Below are the code and all the weights of a small trained network. Each question names an input and a target symbol and asks about switching units off, where a switched-off unit gives its printed mean instead of its output.

import numpy as np


def w(rows, s, z=0):
    codes = np.array(rows[::2]) - 128.0
    scale = np.full(codes.shape[1], s)
    scale[-1] = z or s
    return codes * scale


def f(y):
    return y / 2 * (1 + np.tanh(0.7978845608 * (y + 0.044715 * y**3)))


def softmax(a):
    e = np.exp(a - a.max(-1, keepdims=True))
    return e / e.sum(-1, keepdims=True)


def log_softmax(a):
    a = a - a.max(-1, keepdims=True)
    return a - np.log(np.exp(a).sum(-1, keepdims=True))


def net(x, mask):
    ids = ['ΣΨΩαβγδηθλτ'.index(c) for c in x.split()]
    T = len(ids)
    res = E[ids] + P[:T]
    u = 0
    for l in range(2):
        r = res
        for j in range(3):
            rows = slice(3 * j, 3 * j + 3)
            q, k, v = (r @ M[l][rows].T for M in (Q, K, V))
            z = softmax(np.where(np.tri(T) > 0, q @ k.T / 3**0.5, -1e9)) @ v
            o = O[l][rows]
            res = res + np.where(mask[u + j], z, o[:, -1]) @ o[:, :-1]
        u += 3
        y = f(res @ A[l][:, :-1].T + A[l][:, -1])
        res = res + np.where(mask[u : u + 4], y, B[l][:, -1]) @ B[l][:, :-1]
        u += 4
    return log_softmax(res[-1] @ U[:, :-1].T + U[:, -1])


Q, K, V, O, A, B = {}, {}, {}, {}, {}, {}
E = w([
[212,89,171,102,97],'Σ',
[150,150,139,126,82],'Ψ',
[154,129,106,82,76],'Ω',
[166,154,115,111,103],'α',
[195,163,94,82,173],'β',
[98,136,153,135,40],'γ',
[132,84,62,185,97],'δ',
[169,188,132,185,114],'η',
[60,70,82,51,131],'θ',
[169,52,143,166,186],'λ',
[94,138,252,148,84],'τ',
],0.017)
P = w([
[254,140,111,117,43],'0',
[230,115,126,116,48],'1',
[222,112,125,125,60],'2',
[201,114,121,129,85],'3',
[184,121,124,133,103],'4',
[165,125,122,139,118],'5',
[146,132,117,145,137],'6',
[131,129,119,153,157],'7',
[100,129,117,164,179],'8',
[99,143,116,163,173],'9',
[159,171,114,150,140],'10',
],0.0079)
Q[0] = w([
[151,123,90,130,134],'L0H1',
[114,93,82,128,125],'L0H1',
[250,144,103,107,125],'L0H1',
[88,149,115,85,157],'L0H2',
[91,135,103,63,136],'L0H2',
[112,159,84,84,111],'L0H2',
[119,126,138,101,145],'L0H3',
[118,118,126,125,125],'L0H3',
[97,104,119,124,132],'L0H3',
],0.016)
K[0] = w([
[60,95,161,181,169],'L0H1',
[124,41,174,182,92],'L0H1',
[1,179,118,193,228],'L0H1',
[234,184,90,43,50],'L0H2',
[232,163,46,59,54],'L0H2',
[184,138,67,101,132],'L0H2',
[111,117,154,166,159],'L0H3',
[119,154,110,160,130],'L0H3',
[114,149,115,174,114],'L0H3',
],0.0099)
V[0] = w([
[133,226,106,83,202],'L0H1',
[107,134,92,207,77],'L0H1',
[44,4,161,95,158],'L0H1',
[180,159,76,2,102],'L0H2',
[185,172,59,155,82],'L0H2',
[70,191,181,136,132],'L0H2',
[157,114,179,134,127],'L0H3',
[133,90,102,173,147],'L0H3',
[132,116,162,22,194],'L0H3',
],0.0073)
O[0] = w([
[73,205,253,115,132,126],'L0H1',
[148,38,126,230,110,106],'L0H1',
[68,55,68,42,106,17],'L0H1',
[171,170,42,7,124,253],'L0H2',
[222,164,18,147,151,236],'L0H2',
[3,145,154,153,128,11],'L0H2',
[147,168,115,146,141,165],'L0H3',
[64,147,126,96,77,117],'L0H3',
[141,176,61,197,196,151],'L0H3',
],0.0046,0.0059)
A[0] = w([
[184,195,74,2,185,96],'L0N1',
[214,82,138,234,161,187],'L0N2',
[122,37,49,45,156,254],'L0N3',
[248,177,170,132,137,19],'L0N4',
],0.0056,0.0011)
B[0] = w([
[133,85,173,3,199,255],'L0N1',
[74,81,167,187,203,181],'L0N2',
[136,59,98,57,27,166],'L0N3',
[120,138,178,159,174,228],'L0N4',
],0.0065,0.012)
Q[1] = w([
[196,178,146,134,120],'L1H1',
[145,54,68,113,106],'L1H1',
[118,27,121,104,115],'L1H1',
[58,182,104,164,108],'L1H2',
[79,92,179,130,132],'L1H2',
[55,59,143,163,54],'L1H2',
[144,134,106,1,132],'L1H3',
[96,89,176,128,100],'L1H3',
[139,134,93,124,93],'L1H3',
],0.0078)
K[1] = w([
[89,110,129,233,144],'L1H1',
[123,95,17,83,66],'L1H1',
[128,78,103,62,79],'L1H1',
[219,142,105,138,34],'L1H2',
[198,133,182,75,114],'L1H2',
[253,82,178,130,120],'L1H2',
[180,170,82,38,114],'L1H3',
[42,195,158,142,104],'L1H3',
[137,153,111,121,135],'L1H3',
],0.0066)
V[1] = w([
[142,162,204,184,121],'L1H1',
[144,106,205,134,19],'L1H1',
[112,162,91,153,136],'L1H1',
[186,210,13,145,42],'L1H2',
[138,48,110,117,192],'L1H2',
[80,92,3,187,187],'L1H2',
[86,92,89,115,224],'L1H3',
[114,154,84,100,188],'L1H3',
[103,156,212,151,125],'L1H3',
],0.0058)
O[1] = w([
[36,131,157,148,175,70],'L1H1',
[68,165,129,72,159,97],'L1H1',
[126,146,118,195,157,62],'L1H1',
[210,219,60,159,118,87],'L1H2',
[135,79,255,129,67,254],'L1H2',
[214,88,163,219,151,31],'L1H2',
[249,114,145,127,106,190],'L1H3',
[177,149,168,167,90,211],'L1H3',
[91,86,102,118,123,25],'L1H3',
],0.0053,0.0061)
A[1] = w([
[143,67,145,123,173,137],'L1N1',
[138,255,62,94,101,255],'L1N2',
[170,136,76,169,195,179],'L1N3',
[42,110,146,169,104,82],'L1N4',
],0.0071,0.004)
B[1] = w([
[120,36,160,202,123,254],'L1N1',
[114,254,73,143,70,254],'L1N2',
[88,134,43,188,209,205],'L1N3',
[115,82,36,33,225,144],'L1N4',
],0.0056,0.0055)
U = w([
[165,129,130,80,242,3],'Σ',
[118,102,1,210,114,165],'Ψ',
[85,197,142,161,28,184],'Ω',
[140,183,122,173,110,79],'α',
[107,217,245,99,161,144],'β',
[102,216,102,172,108,241],'γ',
[174,77,88,219,171,154],'δ',
[105,195,107,239,222,128],'η',
[161,144,95,128,38,103],'θ',
[134,64,249,147,86,177],'λ',
[40,73,53,49,125,130],'τ',
],0.0059,0.0049)

Each question gives the input, a string of symbols that net reads in full, and the target symbol t.
The units are the heads (3 rows each of Q, K, V and O) and the neurons (one row each of A and B). Each row of codes is followed by its name. A weight is (code - 128) times the scale printed after its matrix; where a second scale follows, it is the last column's (O, A, B and U).
mask holds one flag per unit, layer by layer, with each layer's heads first. A switched-off unit (its flag False) gives its mean, the last column of its rows in O or B, instead of its output. The means were averaged over made-up inputs and are rounded, as every weight is.
A unit's drop is (log p(t) with every unit on - log p(t) with that unit switched off) / (log p(t) with every unit on - log p(t) with every unit switched off).
The circuit of an input: a set's keep is (log p(t) with only the set's units on - log p(t) with every unit switched off) / (log p(t) with every unit on - log p(t) with every unit switched off). Starting from the 12 units with the biggest drops (on a tie, the unit counted first), units are removed one at a time, each time the one whose removal leaves the highest keep (on an exact tie, the one counted first), for as long as the keep stays at least 0.8.
circuit, biggest first: the units of the circuit, biggest drop first
most important unit: the unit with the biggest drop
k most important neurons: the k neurons with the biggest drops, biggest first
top k neurons in layer l: the k neurons of layer l with the biggest drops, biggest first
which heads matter: for each layer, one digit per head in row order, 1 if its drop is at least 0.15 and else 0, layers parted by /
input β τ η Ω Σ Σ α τ λ, target τ: circuit, biggest first => L1H3; L0H1; L0H2; L1H2
input θ θ Ψ, target θ: which heads matter => 100 / 100
input Ω β β β Ψ β γ, target Ω: 3 most important neurons => L0N1; L1N2; L0N2
input Σ β β θ Σ, target θ: 2 most important neurons => L0N2; L0N3
input β Σ β λ β β δ δ β, target δ: circuit, biggest first => L1H2; L0H1; L1N3; L1H1
input β α δ, target Ψ: which heads matter => 100 / 000
input η β β β β β λ θ, target λ: which heads matter => 010 / 011
input β δ β, target δ: 3 most important neurons => L0N2; L1N3; L1N1
input Ω β β, target β: circuit, biggest first => L0H1; L0N4
input Ω α η θ Σ, target θ: which heads matter => 110 / 110
input β τ Σ, target τ: most important unit => L1H3
input Σ λ β, target λ: circuit, biggest first => L1H2; L0N2; L0H2
input β Σ β β β γ β β Ψ, target γ: top 2 neurons in layer 0 => L0N1; L0N2
input Σ β β β β τ β Σ β θ Ω, target θ: which heads matter => 100 / 101
input Σ δ α, target δ: most important unit => L0H1
input β Ψ δ β β Ω β β Σ β Σ, target β: circuit, biggest first => L0H1; L0N3
input β β Σ, target β: which heads matter => 100 / 010
input δ λ Σ Σ η, target η: 2 most important neurons => L0N1; L0N3
input β β Ψ Σ β τ δ, target τ: 2 most important neurons => L1N4; L0N4
input γ Σ θ β λ β, target λ: top neuron in layer 0 => L0N2
input γ β γ, target γ: top 2 neurons in layer 0 => L0N1; L0N3
input θ β β, target θ: top 3 neurons in layer 0 => L0N3; L0N2; L0N4
input Σ β β γ, target Ω: 2 most important neurons => L0N1; L1N2
